Below is a small trained network, with its code and all its weights. Each question gives an input and a class and asks what happens when units are switched off, that is, made to give their printed mean instead of their output.

import numpy as np


def w(rows, s, z=0):
    codes = np.array(rows[::2]) - 128.0
    scale = np.full(codes.shape[1], s)
    scale[-1] = z or s
    return codes * scale


def norm(h):
    return h / np.sqrt((h * h).mean(-1, keepdims=True) + 1e-5)


def f(y):
    return np.maximum(y, 0)


def log_softmax(a):
    a = a - a.max(-1, keepdims=True)
    return a - np.log(np.exp(a).sum(-1, keepdims=True))


def net(x, mask):
    res = np.array(x, float).reshape(1, 5) / 4 @ E
    u = 0
    for l in range(3):
        y = f(norm(res) @ A[l][:, :-1].T + A[l][:, -1])
        res = res + np.where(mask[u : u + 12], y, B[l][:, -1]) @ B[l][:, :-1]
        u += 12
    return log_softmax(norm(res)[-1] @ U[:, :-1].T + U[:, -1])


A, B = {}, {}
E = w([
[125,116,252,74],'x0',
[213,224,149,141],'x1',
[122,130,130,132],'x2',
[152,29,116,228],'x3',
[161,113,115,107],'x4',
],0.0014)
A[0] = w([
[184,41,253,176,11],'L0N1',
[110,209,156,76,51],'L0N2',
[200,140,178,198,59],'L0N3',
[177,114,99,111,209],'L0N4',
[184,90,84,152,94],'L0N5',
[70,91,111,103,73],'L0N6',
[156,116,69,196,130],'L0N7',
[117,112,105,179,7],'L0N8',
[206,134,20,104,178],'L0N9',
[155,167,112,78,92],'L0N10',
[185,87,89,173,62],'L0N11',
[86,85,140,172,136],'L0N12',
],0.0041,0.0015)
B[0] = w([
[95,220,3,83,243],'L0N1',
[129,97,98,137,213],'L0N2',
[92,194,166,196,206],'L0N3',
[92,164,134,125,203],'L0N4',
[106,101,138,154,192],'L0N5',
[189,157,111,129,176],'L0N6',
[79,123,217,138,233],'L0N7',
[116,134,171,151,153],'L0N8',
[91,149,137,142,253],'L0N9',
[109,124,113,162,187],'L0N10',
[131,130,178,129,199],'L0N11',
[131,116,121,90,202],'L0N12',
],0.0041,0.002)
A[1] = w([
[20,167,159,111,204],'L1N1',
[112,119,134,83,36],'L1N2',
[53,65,82,142,116],'L1N3',
[68,94,108,86,66],'L1N4',
[171,3,175,189,132],'L1N5',
[99,87,121,116,49],'L1N6',
[102,154,68,80,206],'L1N7',
[109,35,143,124,103],'L1N8',
[245,136,218,215,140],'L1N9',
[122,144,89,157,175],'L1N10',
[188,121,149,240,84],'L1N11',
[163,214,148,76,255],'L1N12',
],0.0044,0.00086)
B[1] = w([
[166,94,124,137,253],'L1N1',
[129,229,149,128,145],'L1N2',
[156,42,97,99,188],'L1N3',
[79,127,122,61,173],'L1N4',
[179,231,174,127,159],'L1N5',
[125,95,193,207,146],'L1N6',
[116,179,92,155,204],'L1N7',
[250,167,145,141,158],'L1N8',
[3,94,176,75,162],'L1N9',
[102,168,174,92,167],'L1N10',
[48,92,160,143,160],'L1N11',
[218,32,188,163,220],'L1N12',
],0.0029,0.0039)
A[2] = w([
[124,30,166,6,1],'L2N1',
[34,123,9,113,84],'L2N2',
[84,167,137,25,143],'L2N3',
[155,124,198,44,47],'L2N4',
[88,54,164,129,145],'L2N5',
[141,227,133,244,73],'L2N6',
[129,75,252,47,75],'L2N7',
[195,15,167,181,186],'L2N8',
[55,186,221,138,218],'L2N9',
[49,20,54,145,219],'L2N10',
[89,155,200,158,207],'L2N11',
[121,128,53,246,59],'L2N12',
],0.0034,0.00084)
B[2] = w([
[2,242,84,182,205],'L2N1',
[123,28,127,43,206],'L2N2',
[123,80,70,192,193],'L2N3',
[61,57,145,191,188],'L2N4',
[126,152,137,157,191],'L2N5',
[158,200,173,59,240],'L2N6',
[185,82,49,251,230],'L2N7',
[167,102,156,56,222],'L2N8',
[143,124,74,25,254],'L2N9',
[175,155,106,61,215],'L2N10',
[162,121,84,127,231],'L2N11',
[185,138,176,211,178],'L2N12',
],0.0032,0.0023)
U = w([
[100,70,34,37,202],'0',
[216,35,188,170,220],'1',
[181,235,158,78,147],'2',
[1,149,239,171,19],'3',
[26,73,54,237,2],'4',
],0.011,0.002)

Each question gives the input, the list of numbers given to net, and the class t.
The units are the neurons (one row each of A and B). Each row of codes is followed by its name. A weight is (code - 128) times the scale printed after its matrix; where a second scale follows, it is the last column's (A, B and U).
mask holds one flag per neuron, layer by layer. A switched-off neuron (its flag False) gives its mean, the last column of its row in B, instead of its output. The means were averaged over made-up inputs and are rounded, as every weight is.
A unit's drop is (log p(t) with every unit on - log p(t) with that unit switched off) / (log p(t) with every unit on - log p(t) with every unit switched off).
The circuit of an input: a set's keep is (log p(t) with only the set's units on - log p(t) with every unit switched off) / (log p(t) with every unit on - log p(t) with every unit switched off). Starting from the 12 units with the biggest drops (on a tie, the unit counted first), units are removed one at a time, each time the one whose removal leaves the highest keep (on an exact tie, the one counted first), for as long as the keep stays at least 0.8.
units of the circuit, in order: the units of the circuit, biggest drop first
unit that matters most: the unit with the biggest drop
top k neurons: the k neurons with the biggest drops, biggest first
k most important neurons of layer l: the k neurons of layer l with the biggest drops, biggest first
drop when u is switched off: that unit's drop, to one decimal
input [-2,-1,-4,1,0], class 1: units of the circuit, in order -> L0N1
input [-3,0,-5,-4,-6], class 0: top 3 neurons -> L0N2, L0N3, L2N2
input [5,2,0,4,1], class 2: units of the circuit, in order -> L0N1, L0N3
input [-4,3,-4,1,2], class 3: top 2 neurons -> L0N1, L0N7
input [8,5,-2,-2,1], class 1: units of the circuit, in order -> L1N12, L2N7
input [2,7,-7,0,2], class 1: top 4 neurons -> L1N12, L0N1, L1N7, L1N9
input [8,-7,5,-7,8], class 4: top 2 neurons -> L2N7, L2N1
input [2,0,4,8,2], class 0: 2 most important neurons of layer 1 -> L1N12, L1N8
input [-1,7,-5,3,4], class 3: 2 most important neurons of layer 1 -> L1N9, L1N11
input [1,4,8,5,-3], class 2: units of the circuit, in order -> L0N1, L2N6
input [1,-5,0,-1,-5], class 4: top 3 neurons -> L0N1, L1N4, L2N1
input [3,0,-5,5,-4], class 0: top 3 neurons -> L0N1, L2N2, L0N12
input [8,0,4,-6,-4], class 4: 4 most important neurons of layer 2 -> L2N7, L2N1, L2N4, L2N6
input [-8,2,-6,7,5], class 3: unit that matters most -> L1N12
input [3,8,-2,-3,-8], class 1: top 2 neurons -> L1N12, L0N1
input [8,5,3,-3,2], class 1: top 2 neurons -> L1N12, L2N7
input [1,6,-2,6,4], class 2: top 3 neurons -> L0N1, L2N9, L2N6
input [1,-2,2,-7,-1], class 4: top 2 neurons -> L0N1, L1N12
input [2,6,6,7,5], class 2: top 2 neurons -> L0N1, L2N9
input [3,5,1,5,-3], class 2: most important neuron of layer 0 -> L0N1
input [7,2,-2,7,-3], class 2: top 2 neurons -> L0N1, L0N3
input [5,-1,-7,-7,2], class 4: drop when L2N7 is switched off -> 0.1
input [6,5,7,-1,-1], class 1: drop when L2N6 is switched off -> 0.0
input [8,2,2,-1,7], class 1: drop when L1N12 is switched off -> 0.8
